Below are the code and all the weights of a small trained network. Each question names an input and a class and asks about switching units off, where a switched-off unit gives its printed mean instead of its output.

import numpy as np


def w(rows, s, z=0):
    codes = np.array(rows[::2]) - 128.0
    scale = np.full(codes.shape[1], s)
    scale[-1] = z or s
    return codes * scale


def norm(h):
    return h / np.sqrt((h * h).mean(-1, keepdims=True) + 1e-5)


def f(y):
    return y / 2 * (1 + np.tanh(0.7978845608 * (y + 0.044715 * y**3)))


def log_softmax(a):
    a = a - a.max(-1, keepdims=True)
    return a - np.log(np.exp(a).sum(-1, keepdims=True))


def net(x, mask):
    res = np.array(x, float).reshape(1, 6) / 4 @ E
    u = 0
    for l in range(3):
        y = f(norm(res) @ A[l][:, :-1].T + A[l][:, -1])
        res = res + np.where(mask[u : u + 8], y, B[l][:, -1]) @ B[l][:, :-1]
        u += 8
    return log_softmax(norm(res)[-1] @ U[:, :-1].T + U[:, -1])


A, B = {}, {}
E = w([
[123,133,118,143,131,129],'x0',
[130,127,131,125,128,128],'x1',
[149,102,232,215,89,101],'x2',
[129,118,144,106,137,122],'x3',
[56,162,178,126,178,254],'x4',
[137,124,142,103,116,129],'x5',
],0.0053)
A[0] = w([
[61,87,237,184,105,252,184],'L0N1',
[82,178,95,9,131,78,255],'L0N2',
[104,159,133,105,163,88,126],'L0N3',
[153,175,30,73,95,35,57],'L0N4',
[226,111,112,127,132,19,252],'L0N5',
[54,84,230,114,54,187,132],'L0N6',
[62,108,113,213,180,130,180],'L0N7',
[105,125,134,116,51,78,72],'L0N8',
],0.0038,0.0018)
B[0] = w([
[212,245,144,129,179,21,252],'L0N1',
[149,176,21,193,159,133,210],'L0N2',
[160,139,97,151,54,152,130],'L0N3',
[172,230,152,97,101,86,194],'L0N4',
[4,150,56,124,99,123,249],'L0N5',
[83,211,148,155,172,69,178],'L0N6',
[170,188,205,6,43,117,160],'L0N7',
[33,143,140,110,137,147,129],'L0N8',
],0.0032,0.0033)
A[1] = w([
[86,201,113,75,143,104,102],'L1N1',
[108,69,73,95,161,254,90],'L1N2',
[129,109,175,99,108,36,62],'L1N3',
[150,13,108,170,37,55,6],'L1N4',
[130,143,115,149,82,29,158],'L1N5',
[54,157,86,145,79,188,194],'L1N6',
[178,87,30,93,133,85,33],'L1N7',
[19,82,108,141,198,190,113],'L1N8',
],0.0053,0.0025)
B[1] = w([
[177,101,89,105,132,143,184],'L1N1',
[132,72,152,177,156,208,163],'L1N2',
[98,104,128,186,139,172,160],'L1N3',
[111,81,131,161,153,253,209],'L1N4',
[87,57,140,97,122,175,252],'L1N5',
[181,92,153,87,141,111,176],'L1N6',
[139,178,133,135,86,71,189],'L1N7',
[180,105,131,110,118,123,141],'L1N8',
],0.0066,0.0034)
A[2] = w([
[123,109,154,153,90,3,136],'L2N1',
[126,116,20,61,106,70,104],'L2N2',
[89,78,54,76,110,174,159],'L2N3',
[130,185,92,57,175,164,118],'L2N4',
[93,148,212,116,136,149,173],'L2N5',
[164,79,154,83,87,113,131],'L2N6',
[89,45,149,168,94,76,82],'L2N7',
[166,125,94,56,90,54,3],'L2N8',
],0.0067,0.0019)
B[2] = w([
[168,128,102,59,157,255,174],'L2N1',
[70,218,195,147,131,7,254],'L2N2',
[163,177,209,142,145,71,220],'L2N3',
[134,5,71,77,99,221,212],'L2N4',
[155,162,95,192,75,41,192],'L2N5',
[63,143,67,137,154,142,132],'L2N6',
[82,20,45,86,135,196,188],'L2N7',
[21,176,53,131,170,134,180],'L2N8',
],0.0054,0.0042)
U = w([
[63,199,90,91,124,3,181],'0',
[69,4,131,178,71,163,2],'1',
[196,112,91,60,166,231,136],'2',
[190,218,228,196,123,93,194],'3',
],0.019,0.0012)

Each question gives the input, the list of numbers given to net, and the class t.
The units are the neurons (one row each of A and B). Each row of codes is followed by its name. A weight is (code - 128) times the scale printed after its matrix; where a second scale follows, it is the last column's (A, B and U).
mask holds one flag per neuron, layer by layer. A switched-off neuron (its flag False) gives its mean, the last column of its row in B, instead of its output. The means were averaged over made-up inputs and are rounded, as every weight is.
A unit's drop is (log p(t) with every unit on - log p(t) with that unit switched off) / (log p(t) with every unit on - log p(t) with every unit switched off).
unit that matters most: the unit with the biggest drop
k most important neurons: the k neurons with the biggest drops, biggest first
k most important neurons of layer l: the k neurons of layer l with the biggest drops, biggest first
input [-3,-2,1,-8,0,4], class 1: unit that matters most => L0N2
input [8,-1,1,4,4,2], class 3: 2 most important neurons => (L0N5 L2N7)
input [-8,-2,-8,-4,0,-1], class 0: 2 most important neurons => (L2N2 L1N4)
input [3,4,-8,4,0,8], class 0: 2 most important neurons of layer 1 => (L1N4 L1N7)
input [-8,0,1,5,8,-4], class 3: 2 most important neurons => (L2N5 L2N7)
input [-6,-6,1,4,3,8], class 3: 3 most important neurons => (L0N5 L2N7 L2N5)
input [-8,6,1,-4,0,-3], class 1: 3 most important neurons => (L0N2 L1N5 L1N7)
input [-1,8,4,8,0,-8], class 1: 2 most important neurons of layer 2 => (L2N7 L2N2)
input [2,7,1,-1,-1,6], class 1: 2 most important neurons => (L0N2 L2N2)
input [2,-8,1,2,4,8], class 3: 2 most important neurons => (L0N5 L2N7)
input [8,6,2,8,0,6], class 1: 3 most important neurons => (L1N3 L2N2 L1N7)
input [1,7,-8,5,0,5], class 0: 2 most important neurons of layer 2 => (L2N2 L2N1)
input [8,2,1,2,2,8], class 3: 2 most important neurons => (L0N5 L2N7)
input [5,-6,3,2,0,-8], class 1: most important neuron => (L2N7)
